Below are the code and all the weights of a small trained network. Each question names an input and a target symbol and asks about switching units off, where a switched-off unit gives its printed mean instead of its output.

import numpy as np


def w(rows, s, z=0):
    codes = np.array(rows[::2]) - 128.0
    scale = np.full(codes.shape[1], s)
    scale[-1] = z or s
    return codes * scale


def norm(h):
    return h / np.sqrt((h * h).mean(-1, keepdims=True) + 1e-5)


def f(y):
    return np.maximum(y, 0)


def softmax(a):
    e = np.exp(a - a.max(-1, keepdims=True))
    return e / e.sum(-1, keepdims=True)


def log_softmax(a):
    a = a - a.max(-1, keepdims=True)
    return a - np.log(np.exp(a).sum(-1, keepdims=True))


def net(x, mask):
    ids = ['δεθμτφω'.index(c) for c in x.split()]
    T = len(ids)
    res = E[ids] + P[:T]
    q, k, v = (norm(res) @ M[0].T for M in (Q, K, V))
    z = softmax(np.where(np.tri(T) > 0, q @ k.T / 2**0.5, -1e9)) @ v
    res = res + np.where(mask[0], z, O[0][:, -1]) @ O[0][:, :-1]
    y = f(norm(res) @ A[0][:, :-1].T + A[0][:, -1])
    res = res + np.where(mask[1:9], y, B[0][:, -1]) @ B[0][:, :-1]
    return log_softmax(norm(res)[-1] @ U[:, :-1].T + U[:, -1])


Q, K, V, O, A, B = {}, {}, {}, {}, {}, {}
E = w([
[137,81,101,175,106,158,91,70,218,89,131,145],'δ',
[131,100,102,120,136,184,227,70,182,150,87,81],'ε',
[141,155,103,25,105,143,57,153,131,133,119,156],'θ',
[104,144,156,128,124,62,169,69,32,141,157,123],'μ',
[181,131,57,109,105,139,253,149,152,175,64,107],'τ',
[95,162,70,159,157,136,137,153,64,78,64,85],'φ',
[129,39,138,125,136,147,194,142,107,151,51,145],'ω',
],0.019)
P = w([
[86,223,174,102,84,75,132,87,187,120,107,119],'0',
[130,132,146,116,95,83,102,104,157,63,109,104],'1',
[127,125,99,136,74,129,88,65,102,142,118,123],'2',
[127,140,149,167,142,179,143,81,105,103,121,130],'3',
[107,108,103,147,139,173,144,83,74,131,150,141],'4',
[124,92,104,96,169,143,111,132,72,143,134,98],'5',
[142,87,95,95,189,147,109,144,61,165,140,101],'6',
[166,99,104,91,252,134,117,168,77,196,135,125],'7',
],0.012)
Q[0] = w([
[128,201,153,105,147,93,83,136,100,124,163,158],'head 0',
[124,111,100,116,139,200,65,110,254,90,173,145],'head 0',
],0.042)
K[0] = w([
[124,198,130,74,122,131,31,198,43,128,156,182],'head 0',
[117,171,143,120,75,102,18,23,252,90,184,136],'head 0',
],0.026)
V[0] = w([
[246,45,190,52,213,106,140,56,107,230,226,177],'head 0',
[235,156,171,106,20,86,168,76,158,128,215,115],'head 0',
],0.013)
O[0] = w([
[40,156,227,233,37,120,147,157,126,109,92,114,4],'head 0',
[4,83,210,175,113,137,173,247,35,140,108,61,53],'head 0',
],0.0042,0.004)
A[0] = w([
[190,94,101,157,126,133,176,159,123,162,133,116,186],'neuron 0',
[151,47,124,120,176,154,169,192,112,182,168,133,29],'neuron 1',
[151,130,126,130,165,119,167,180,70,152,149,124,62],'neuron 2',
[141,197,118,138,57,91,141,80,175,89,90,126,58],'neuron 3',
[87,80,137,116,179,169,121,154,80,141,146,112,146],'neuron 4',
[131,174,149,116,4,132,165,121,226,110,97,131,143],'neuron 5',
[93,81,126,122,212,196,103,187,114,163,114,123,109],'neuron 6',
[94,153,178,164,89,99,128,164,145,121,130,153,2],'neuron 7',
],0.026,0.0033)
B[0] = w([
[178,166,85,90,220,134,138,85,125,154,154,186,253],'neuron 0',
[41,109,152,190,53,99,73,180,150,196,142,151,210],'neuron 1',
[147,111,178,132,109,155,141,117,135,55,97,67,182],'neuron 2',
[91,123,146,134,118,104,125,199,135,233,157,160,199],'neuron 3',
[196,192,120,124,164,161,78,109,131,204,131,175,191],'neuron 4',
[153,142,192,7,27,169,252,110,217,98,62,13,233],'neuron 5',
[128,132,66,102,208,130,159,77,77,155,138,208,197],'neuron 6',
[73,97,116,113,173,72,173,70,109,48,155,94,148],'neuron 7',
],0.017,0.015)
U = w([
[56,197,90,72,10,143,241,130,218,97,138,117,201],'δ',
[184,106,32,58,245,157,156,66,85,149,189,151,106],'ε',
[64,149,111,197,104,12,172,189,100,209,255,200,252],'θ',
[58,117,170,150,178,6,207,58,34,46,220,66,121],'μ',
[224,149,226,207,130,143,86,150,65,127,193,49,87],'τ',
[131,110,83,157,109,93,173,185,111,74,207,118,16],'φ',
[141,71,101,170,130,105,175,181,100,92,220,97,48],'ω',
],0.0042,0.0024)

Each question gives the input, a string of symbols that net reads in full, and the target symbol t.
The units are the heads (2 rows each of Q, K, V and O) and the neurons (one row each of A and B). Each row of codes is followed by its name. A weight is (code - 128) times the scale printed after its matrix; where a second scale follows, it is the last column's (O, A, B and U).
mask holds one flag per unit, heads first, then neurons. A switched-off unit (its flag False) gives its mean, the last column of its rows in O or B, instead of its output. The means were averaged over made-up inputs and are rounded, as every weight is.
A unit's drop is (log p(t) with every unit on - log p(t) with that unit switched off) / (log p(t) with every unit on - log p(t) with every unit switched off).
The circuit of an input: a set's keep is (log p(t) with only the set's units on - log p(t) with every unit switched off) / (log p(t) with every unit on - log p(t) with every unit switched off). Starting from all 9 units, units are removed one at a time, each time the one whose removal leaves the highest keep (on an exact tie, the one counted first), for as long as the keep stays at least 0.8.
circuit, biggest first: the units of the circuit, biggest drop first
k most important neurons: the k neurons with the biggest drops, biggest first
drop when u is switched off: that unit's drop, to one decimal
input θ θ θ φ θ θ ε θ, target θ: circuit, biggest first : (neuron 1)
input ε δ δ δ ε δ ω μ, target θ: circuit, biggest first : (head 0; neuron 5; neuron 0)
input τ μ μ τ φ θ ε δ, target δ: circuit, biggest first : (head 0; neuron 5)
input θ δ ω φ, target θ: circuit, biggest first : (head 0; neuron 3)
input φ δ θ μ, target μ: circuit, biggest first : (neuron 7; head 0)
input μ δ φ δ θ μ, target μ: circuit, biggest first : (head 0; neuron 7)
input θ δ δ δ ω δ δ, target θ: circuit, biggest first : (neuron 1; head 0)
input θ ε θ φ τ θ θ, target θ: circuit, biggest first : (neuron 1; head 0)
input φ τ τ ω δ μ, target θ: circuit, biggest first : (neuron 5; neuron 0)
input μ τ ε δ ε ε, target θ: drop when neuron 3 is switched off : -0.1
input φ δ μ ε ω φ δ δ, target θ: drop when neuron 5 is switched off : 0.1
input δ μ ω μ τ ω μ ω, target θ: drop when head 0 is switched off : -0.1
input μ τ τ ω ω δ μ ω, target θ: drop when neuron 1 is switched off : 1.1
input ω φ δ ω μ ω θ, target δ: most important neuron : (neuron 0)
